In the rows, zero is written as 128.
Known rows:
Q_328: [173  97  95 118 149 161  85 103 116 152  91 138 138 129 107 135 148 152
  89 171 190  96 130  98 160 112 151 121  92 129 179 117]
Q_629: [123 105 161 105  95 106 159 161 109  97 101 113 147 121 133  88 132 135
 114  98 147 144 119 146 111  89 133 151  88 139 125 162]
Q_550: [127 120 118 131 153  43 162 126 141 109 130  77 170 109 140 119 151 103
 116 149 111  49 142  67 106 156 153 124 128  74 113 142]
Q_772: [118 112 116 126 176  73 156  96 126 135 116  86 146 102 145 145 142 110
 104 142 106  38 156  69  99 151 138 114 126 106 121 130]
Q_510: [176  97 103 122 121 139  85 124 144 107 109 134 174 144  99 112 132 125
  94 180 177  99 106  87 150 116 188 147  96  94 171 124]
Q_246: [118 108 170  93 140 105 137 142 133  85 105 116 141 114 146  81 115  90
 127  75 111 123 122 144  98  74 163 200  93 113 137 143]
Q_655: [121 118  89 114 167  76 175 118 131 163  97 112 170  89 151 144 136 122
  81 110 105  52 132  54 125 145 112  94 176 112 110 156]
Q_427: [137 151 157 167  71 143 179 182 128 118 120 173 130 136 159 126 100 109
 185  98 101 185  99 194 123 109 111  99 137 131 124 108]
Q_323: [133 111 112 131 132  65 160 121 126 118 117  77 148 123 142 102 161 135
  95 132 147  77 124  82 111 156 136  97 163  66 110 146]
Q_969: [184 114 116 108 142 141  81 111 131 130 100 141 155 133 102 124 150 139
  91 161 180  96 115  92 160 126 153 145 121 114 182 127]
Q_698: [127 115 110 131 154  76 152 111 118 132 109  77 143 116 151 120 159 130
 102 126 137  58 143  73 111 151 124  98 144  80 118 140]
Q_265: [127 118 149  98  98 121 146 175 107 115  89 121 153 118 140  75 137 123
 115  69 152 149 114 141 131  74 122 143 113 122 134 166]
Q_606: [176  95 109 105 159 138 101  91 120 136 101 148 154 121  88 154 138 152
  72 178 184  91 122  99 156 136 141 147 135 159 177 143]
Q_516: [115  80 148 102 127 133 143 127 110 116 100 111 127 103 142 109 116 138
 112  93 140 123 142 143  93  74 138 149  67 161 116 146]
Q_650: [ 74 151  93  88 151 151  65 108 130 164 163  97 105 130 113 116 133 125
 108 112 125 131 171  87 161 128 121 149 126 135 109 144]
Q_425: [127 100 127 123 173  79 138  78 104 141 116  65  88 120 152 114 173 150
  97 130 149  60 156 102  87 153 130  96 154  82 122 120]
Q_351: [126 132 163 172 101 139 171 152 128 112 127 164 115 124 145 150 101 121
 183 114  95 175 105 192 101 113 108 115 125 156 129 105]
Q_146: [191 142 126 174 121 159 114 122 143 122 130 199 136 150 112 171 119 127
 159 202 125 137  90 143 149 160 136 107 144 124 190  73]
Q_811: [118 103 140 100 130 141 139 147  96 145  77 128 128 104 154 102 130 128
 111  57 139 130 129 143 124  65 107 132 111 148 132 155]
Q_551: [ 86 160 119  76 164 127  69  97 126 153 170  91 102 141  96 116 147 128
 102 121 127 136 173 103 165 160 113 176 159 142 110 160]

Facts:
Q_553 (Ω d) (κ f)
Q_841 (Ω d) (κ e)
Q_481 (Ω a) (ρ Q_540,Q_551) (κ f)
Q_631 (Ω c) (κ f)
Q_210 (Ω d) (κ f)
Q_687 (Ω d) (ρ Q_229) (κ e)
Q_137 (Ω b) (ρ Q_764) (κ e)
Q_781 (Ω a) (κ f)
Q_351 (Ω a) (κ f)
Q_696 (Ω b) (κ e)
Q_118 (Ω a) (κ f)
Q_902 (Ω c) (κ f)
Q_968 (Ω a) (κ e)
Q_909 (Ω b) (κ f)
Q_727 (Ω c) (ρ Q_95) (κ e)
Q_95 (Ω b) (κ e)
Q_629 (Ω a) (ρ Q_500,Q_210,Q_359) (κ e)
Q_969 (Ω c) (κ e)
Q_764 (Ω d) (κ e)
Q_933 (Ω a) (κ e)
Q_606 (Ω c) (κ e)
Q_44 (Ω a) (κ e)
Q_962 (Ω c) (ρ Q_616) (κ e)
Q_772 (Ω d) (κ e)
Q_146 (Ω c) (κ f)
Q_989 (Ω b) (ρ Q_644) (κ f)
Q_408 (Ω a) (κ e)
Q_290 (Ω c) (κ f)
Q_208 (Ω a) (κ e)
Q_880 (Ω b) (ρ Q_290,Q_425) (κ f)
Q_605 (Ω b) (ρ Q_909) (κ e)
Q_51 (Ω a) (ρ Q_564) (κ f)
Q_587 (Ω b) (ρ Q_551) (κ e)
Q_655 (Ω d) (κ e)
Q_690 (Ω d) (κ f)
Q_706 (Ω d) (ρ Q_655) (κ f)
Q_536 (Ω a) (ρ Q_777) (κ f)
Q_985 (Ω a) (ρ Q_540) (κ f)
Q_993 (Ω b) (ρ Q_210) (κ e)
Q_550 (Ω d) (ρ Q_772) (κ e)
Q_613 (Ω a) (ρ Q_118,Q_777,Q_359) (κ f)
Q_862 (Ω a) (κ e)
Q_152 (Ω a) (ρ Q_764) (κ f)
Q_640 (Ω b) (ρ Q_933) (κ e)
Q_598 (Ω c) (κ f)
Q_773 (Ω a) (ρ Q_650,Q_943) (κ e)
Q_516 (Ω a) (κ e)
Q_851 (Ω a) (ρ Q_644) (κ e)
Q_540 (Ω b) (κ e)
Q_616 (Ω d) (κ e)
Q_270 (Ω c) (ρ Q_509) (κ f)
Q_103 (Ω d) (ρ Q_46,Q_328) (κ f)
Q_777 (Ω a) (κ e)
Q_246 (Ω a) (ρ Q_781,Q_584) (κ e)
Q_60 (Ω a) (ρ Q_45) (κ e)
Q_650 (Ω b) (κ e)
Q_425 (Ω d) (κ e)
Q_819 (Ω b) (ρ Q_968) (κ e)
Q_664 (Ω c) (ρ Q_44,Q_862,Q_408) (κ e)
Q_328 (Ω c) (κ e)
Q_698 (Ω d) (κ e)
Q_344 (Ω c) (ρ Q_933,Q_118) (κ e)
Q_510 (Ω c) (ρ Q_516,Q_644) (κ e)
Q_427 (Ω a) (ρ Q_598,Q_811) (κ f)
Q_943 (Ω a) (κ e)
Q_500 (Ω a) (κ e)
Q_509 (Ω a) (κ f)
Q_84 (Ω a) (ρ Q_208,Q_606) (κ e)
Q_323 (Ω d) (ρ Q_841,Q_539,Q_881) (κ e)
Q_36 (Ω a) (ρ Q_690,Q_881) (κ e)
Q_557 (Ω b) (κ f)
Q_359 (Ω b) (κ f)
Q_881 (Ω b) (κ e)
Q_307 (Ω c) (ρ Q_616) (κ e)
Q_804 (Ω a) (ρ Q_257) (κ f)
Q_584 (Ω b) (κ e)
Q_45 (Ω a) (κ e)
Q_644 (Ω a) (κ e)
Q_566 (Ω a) (κ e)
Q_229 (Ω b) (κ f)
Q_551 (Ω b) (κ e)
Q_539 (Ω c) (κ f)
Q_564 (Ω d) (κ e)
Q_27 (Ω b) (ρ Q_44,Q_902,Q_631,Q_943) (κ f)
Q_46 (Ω c) (κ e)
Q_265 (Ω a) (ρ Q_811) (κ e)
Q_537 (Ω b) (ρ Q_564,Q_631) (κ e)
Q_257 (Ω a) (κ f)
Q_811 (Ω a) (κ e)

Rows:
No name comes twice in this set of rows, the named rows included.
[139 144 125 198 133  95 181 125 135 132 150 126 115 138 163 165 133 120
 173 160  89  99 124 126  96 183 108  50 167  88 121  86] -> Q_553
[117  82 144  94 130 111 162 122 105 118  97 125 126  95 113 134 121 156
  97 105 145 128 140 147 113  98 112 162 108 200 120 173] -> Q_208
[124  89 152 111  97 110 148 147 128  92 106 107 152 119 131  94 118 121
 115 101 148 138 125 142 108  79 154 161  70 134 110 156] -> Q_851
[146 126 163 150  83 138 185 166 147  96 124 177 136 132 141 129  73 112
 155 100  81 184  74 191  92 116 124 128 195 140 122 108] -> Q_804
[ 98 171  93 156  88 161  99 140 176 119 212 139 111 164 120 149  85 114
 164 174  88 181 127 132 123 179 148 116 131 117  77  91] -> Q_989
[137 122 122 127 147  76 140 120 133 117 123  72 140 124 153  91 164 113
 103 124 133  63 130  80 105 147 147 105 140  47 123 130] -> Q_687
[117 126 167 157 144 155 155 121 140 116 128 178  94 119 161 159  82  91
 186  94  56 146 123 191  78  93 125 138 115 148 138  75] -> Q_781
[ 84 136  86  83 137 158  81 110 130 163 163  94 100 131 103 119 128 144
  79 120 138 132 161  89 153 144 124 150 164 151  87 147] -> Q_881
[ 78 138  91  74 178 151  56  94 151 152 168 104 102 132 124 105 117  92
  99 101  93 117 166  87 137 124 155 179 132 121 101 118] -> Q_584
[129  91 165  94  99  93 171 154 116 100 100 115 155 112 113 110 117 146
 105 110 155 141 125 146 111 108 127 168 103 164 110 185] -> Q_84
[194 123 111 174 139 179 113 100 134 145 124 199 120 140 116 191 113 147
 148 193 133 129  95 151 144 151 123  97 164 143 183  78] -> Q_539
[139 155 117 200  99  93 184 142 132 122 155 114 123 134 165 158 134 133
 178 174 101 111 118 126  99 191 116  39 141  77 107  88] -> Q_103
[ 85 149  95  88 127 145  73 116 137 153 174  87 118 138 105 109 133 128
  86 125 136 136 155  80 152 135 134 153 138 126  93 151] -> Q_696

The same nodes again, as new rows of numbers:
Known rows:
Q_408: [106 106 155  85 115 111 159 102 126 201 171 138  76 150 149  96  68 157
  99 113 124 103 152 121  99 134 117 124 128 122 100  99 132 108 134 117
  58 124 113 103 173 198 145 116 103 130 122 126 145 108  83 138 101 121]
Q_943: [106 108 154  86 118 109 159 102 128 202 171 137  76 152 150  96  71 158
 100 114 121 101 154 123 100 134 119 124 132 121 100  99 132 111 136 117
  59 123 114 102 177 199 144 113 104 134 121 124 141 109  82 136  97 120]
Q_323: [ 94 117 129 134  59 135 124  78 111 157 159 145  57 152 138 104  65 172
 118 144 131  79 165 122 119 138 134 130 128 119  76 133 139  94 144 124
  88 116 138 131 167 196 148 113 104 159 108 121 163 147  77 129 115 118]
Q_351: [ 86 132 130  87 132 102 145  82 102 164 148 155  74 134 130  82  70 147
  75 152  89 105 139 126 109 115  88 118 163 111 121  99 107 110 167 119
  38 106 129 128 166 189 121 161 129  98 130 127 118 114  79 128  88 137]
Q_696: [121 129 134 104  80 134 127 111 102 167 156 138  77 151 143 105  50 178
 126 121 113 100 142 129 117 145 137 119 140 144 106 137 146  77 104 149
  85 109 119 114 170 163 118 138 106 161 121 111 158 104  98 126  69 117]
Q_557: [101 149 113 100 101 126 116  98  79 136 130 157  79 135 127  98  51 165
 107 156  90 104 127 132 133 129 112 123 172 129 127 136 117  83 143 155
  53  85 121 129 163 155  93 176 131 122 130 111 144 105  95 123  48 131]
Q_687: [ 89 110 132 123  55 139 113  76 115 156 160 149  55 154 133  96  62 175
 115 146 131  78 150 126 119 135 131 129 125 115  84 134 130  86 139 125
  90 118 146 131 160 199 148 109 115 160 107 132 168 150  75 122 118 116]
Q_146: [ 95 147 101 108 116 141 112  92  92 120 156 187  77 142 149  96  66 139
  78 160  77  72 124 152 138 135 108 140 157 101 132 111 124 109 165 131
  35 126 128 150 154 182 133 141 135 118 134 104 123 134  88 139  59 135]
Q_969: [116 124 121 111  95 151 119 103 116 151 183 170  77 159 165 101  64 150
  96 120 101  69 140 152 125 153 131 137 123 117 112 113 153 102 125 125
  66 148 122 135 163 190 155 106 113 156 125 102 140 131  88 141  78 120]
Q_650: [121 127 140  93  85 135 130 121 103 169 151 138  84 153 146 111  50 175
 132 119 124 101 142 129 122 147 141 125 145 138 108 133 143  84 110 148
  72 106 110 103 170 164 119 127 103 160 122 109 168  99 102 129  61 113]
Q_60: [111 105 133  96 106 117 156  94 130 198 170 128  73 144 136  80  57 164
  94 104 111  90 150 113  92 130 110 108 123 118 106 107 137 102 124 116
  70 120 133 133 178 203 145 119 116 140 133 126 132 118  82 129 120 126]
Q_208: [103 103 163  82 105 108 150  91 116 202 173 156  73 158 158  74  78 146
  85 122 112 102 155 142  95 127 119 125 120 143  88 107 129 105 127 117
  69 131 119 103 177 181 145 135 100 132 108 129 130 107  72 133  98 117]
Q_764: [ 90 120 133 117  73 132 123  85 102 176 156 153  59 154 146 111  62 172
 123 147 147  69 169 118 125 137 136 136 132 116  72 127 131 109 154 121
  82 116 123 118 164 192 141 108 102 156 107 117 175 142  79 125  99 109]
Q_246: [109 110 147  96 103 108 153  83 131 183 178 142  71 148 140  84  70 155
  91 117 106 107 154 128  93 132 115 116 125 136  97 104 135  92 122 114
  81 130 131 116 176 198 150 132 106 134 120 128 124 116  81 132 112 127]
Q_307: [119 126 122 122  86 144 124  96 120 126 186 166  78 161 159  96  68 145
  91 121  86  79 141 157 121 157 136 132 123 131 102 120 163  96 122 120
  67 143 127 148 168 192 163 116 104 159 120  98 130 136  84 150  85 126]
Q_540: [123 123 137 102  70 148 126 126  96 184 149 141  76 152 154 100  60 168
 116 121 112 101 141 137 116 139 128 122 132 137 106 138 138  74 100 152
  73 103 125 112 169 153 107 136 107 163 119 113 163 102  95 124  65 118]
Q_862: [107 105 155  84 119 112 162 107 127 204 173 137  79 151 147  97  70 160
  98 115 124 101 152 123 103 132 115 125 130 120 101  99 132 110 135 118
  57 123 112 104 174 199 143 113 104 133 124 123 142 108  82 137 101 117]
Q_909: [ 92 149 118  73 105 131 103  91  82 157 132 169  73 135 122  98  44 176
 109 167 109  91 121 132 138 120 111 125 168 119 140 123  98  81 140 164
  60  99 125 119 151 148  85 171 142 118 136 122 151 104 103 111  41 124]
Q_344: [120 126 116 119  94 151 122  99 122 139 186 165  79 155 155 102  59 154
  98 120  96  69 139 147 123 154 132 133 127 121 111 115 157  98 124 126
  70 145 129 143 163 198 160 106 112 157 128 104 135 137  90 144  85 123]
Q_103: [ 74 148 106 134  86 128 109  62  81 143 136 171  51 132 128  97  67 157
  95 190 109  76 161 121 132 121 106 137 158 108  95 121 108  97 182 129
  71 102 151 148 156 178 113 162 133 120 116 120 143 152  77 117  94 134]

Rows:
No name comes twice in this set of rows, the named rows included.
[ 61 123 118 103  78 122  98  44  92 116 137 176  58 146 110  77  59 167
 103 183 106  76 131 136 132 116 110 124 158 111 102 142 105  97 174 128
  64 100 137 145 152 190 133 155 134 121 108 135 148 153  69 115  93 126] -> Q_706
[126 127 125 117  62 146 125 115 103 164 155 132  73 143 140  98  53 171
 114 117 101 104 139 130 113 143 127 111 132 141 112 137 146  61  93 151
  87 103 139 124 174 161 112 141 111 161 125 116 151 112  98 126  83 125] -> Q_587
[120 130 127 114  95 147 123  91 131 124 193 162  77 154 151 120  69 157
 103 128 103  92 136 151 127 161 143 141 132 125 118 102 153  82 128 127
  70 155 132 122 161 207 167 104 106 149 126 106 139 132  98 151  81 128] -> Q_727
[ 90 114 137 128  64 136 122  84 108 164 155 150  57 151 144 104  68 168
 118 149 136  77 163 124 120 138 135 136 131 118  76 129 136  94 149 123
  85 115 136 122 161 194 145 111 105 158 104 122 170 147  75 128 107 115] -> Q_698
[117 126 136  92  82 135 127 117  97 173 149 141  80 158 150 102  53 171
 126 117 121  94 144 133 122 145 140 121 140 140 103 140 142  86 108 148
  74 104 110 108 171 159 118 133 106 160 119 110 166 103  97 126  60 112] -> Q_881
[111 120 157  90 122 102 157  88 120 201 178 150  70 151 156  95  74 151
  95 123 123 104 167 127 100 136 121 130 130 140  89  94 133 108 136 115
  79 138 116  98 176 191 141 132  96 129 116 120 132 108  84 134  94 118] -> Q_968
[ 84 137 124  95 144  97 155  91  87 176 141 157  78 138 143  79  68 140
  78 149  92  89 155 122 111 120  90 122 165 115 105 106 119 134 177 114
  34 100 108 135 173 179 118 167 119  99 125 107 118 114  73 131  80 131] -> Q_509
[119 132 124  91  72 141 109  89 113 169 164 144  68 145 123 102  39 191
 127 122 123  87 134 129 120 139 129 114 133 143 123 125 137  61  91 156
 109 124 138 119 162 168 115 139 123 156 136 124 154 107 109 114  78 117] -> Q_605
[113 118 136 101  90 147 117 103 105 157 181 191  76 165 176  88  74 141
  86 132  95  71 143 169 125 146 133 148 113 129  99 115 149 107 124 130
  66 154 117 129 164 172 151 113 104 157 110 103 140 126  80 140  69 114] -> Q_606
[110 111 150  91 111 110 155  93 127 197 175 141  73 147 144  87  69 157
  94 114 115  99 153 124  96 132 113 118 127 128  98 101 136 101 128 115
  68 127 125 116 177 199 147 126 106 134 120 127 133 110  80 134 106 123] -> Q_566
[104 102 145  84 111 119 156 107 120 215 165 139  73 150 147  82  66 161
  95 107 120  85 150 116  96 128 110 114 122 114 104 105 132 113 131 116
  60 117 117 120 178 193 138 113 112 140 125 124 145 111  82 129 103 116] -> Q_45
[ 97 121 137 140  57 132 125  74 113 146 165 151  53 148 146 108  75 159
 110 155 127  97 170 131 119 145 138 138 130 134  67 126 139  84 142 121
  97 123 146 122 170 194 146 127  96 154 101 120 155 149  74 131 113 125] -> Q_550
[125 143 129 113  81 125 127  94 104 152 162 141  75 144 139 112  51 173
 125 122 115 104 154 129 119 154 140 121 146 160  98 130 152  67 102 147
 103 121 125 115 175 165 119 150 101 155 122 106 147 106 103 126  71 121] -> Q_819

